Below is a small trained network, with its code and all its weights. Each question gives an input and a class and asks what happens when units are switched off, that is, made to give their printed mean instead of their output.

import numpy as np


def w(rows, s, z=0):
    codes = np.array(rows[::2]) - 128.0
    scale = np.full(codes.shape[1], s)
    scale[-1] = z or s
    return codes * scale


def f(y):
    return np.maximum(y, 0)


def log_softmax(a):
    a = a - a.max(-1, keepdims=True)
    return a - np.log(np.exp(a).sum(-1, keepdims=True))


def net(x, mask):
    res = np.array(x, float).reshape(1, 5) / 4 @ E
    y = f(res @ A[0][:, :-1].T + A[0][:, -1])
    res = res + np.where(mask, y, B[0][:, -1]) @ B[0][:, :-1]
    return log_softmax(res[-1] @ U[:, :-1].T + U[:, -1])


A, B = {}, {}
E = w([
[77,11,198],'x0',
[198,111,72],'x1',
[156,71,45],'x2',
[163,53,163],'x3',
[28,151,100],'x4',
],0.011)
A[0] = w([
[141,253,41,82],'N1',
[150,162,217,185],'N2',
[187,84,88,136],'N3',
[8,111,90,63],'N4',
[101,60,152,19],'N5',
[121,176,138,2],'N6',
[135,138,123,63],'N7',
[71,100,2,75],'N8',
],0.0093)
B[0] = w([
[184,254,83,254],'N1',
[88,171,238,216],'N2',
[167,76,96,196],'N3',
[100,105,93,176],'N4',
[36,26,206,149],'N5',
[116,171,56,134],'N6',
[123,136,104,128],'N7',
[179,131,66,181],'N8',
],0.0088,0.0099)
U = w([
[151,97,229,42],'0',
[16,96,56,172],'1',
[54,200,136,181],'2',
[194,253,52,21],'3',
[150,131,130,255],'4',
[227,12,142,84],'5',
[151,71,42,81],'6',
],0.011,0.009)

Each question gives the input, the list of numbers given to net, and the class t.
The units are the neurons (one row each of A and B). Each row of codes is followed by its name. A weight is (code - 128) times the scale printed after its matrix; where a second scale follows, it is the last column's (A, B and U).
mask holds one flag per neuron, in row order. A switched-off neuron (its flag False) gives its mean, the last column of its row in B, instead of its output. The means were averaged over made-up inputs and are rounded, as every weight is.
A unit's drop is (log p(t) with every unit on - log p(t) with that unit switched off) / (log p(t) with every unit on - log p(t) with every unit switched off).
The circuit of an input: a set's keep is (log p(t) with only the set's units on - log p(t) with every unit switched off) / (log p(t) with every unit on - log p(t) with every unit switched off). Starting from all 8 units, units are removed one at a time, each time the one whose removal leaves the highest keep (on an exact tie, the one counted first), for as long as the keep stays at least 0.8.
units of the circuit, in order: the units of the circuit, biggest drop first
top k neurons: the k neurons with the biggest drops, biggest first
drop when u is switched off: that unit's drop, to one decimal
input [2,2,-3,3,-7], class 0: units of the circuit, in order -> (N2)
input [-1,0,5,5,3], class 5: units of the circuit, in order -> (N1, N3)
input [-2,-6,6,-4,7], class 3: units of the circuit, in order -> (N1, N8)
input [2,0,-2,1,0], class 0: units of the circuit, in order -> (N1, N8)
input [-5,-4,-1,2,-8], class 0: units of the circuit, in order -> (N1, N2)
input [1,3,3,-3,-1], class 6: units of the circuit, in order -> (N1, N2)
input [-1,-8,-2,-2,-8], class 0: top 2 neurons -> (N1, N2)
input [-2,-3,8,0,-6], class 5: top 2 neurons -> (N1, N3)
input [-1,-8,2,2,5], class 1: top 3 neurons -> (N1, N4, N2)
input [7,-4,1,5,-8], class 0: top 2 neurons -> (N2, N5)
input [4,3,-4,2,-6], class 0: top 2 neurons -> (N2, N8)
input [-8,1,7,8,-5], class 5: drop when N4 is switched off -> 0.0
input [-4,-4,3,7,1], class 5: drop when N2 is switched off -> 0.2
input [-2,-2,-2,-7,7], class 3: units of the circuit, in order -> (N1)
input [-2,-8,-2,5,1], class 0: drop when N2 is switched off -> 0.2
input [-6,0,-2,7,-5], class 5: drop when N2 is switched off -> -0.2
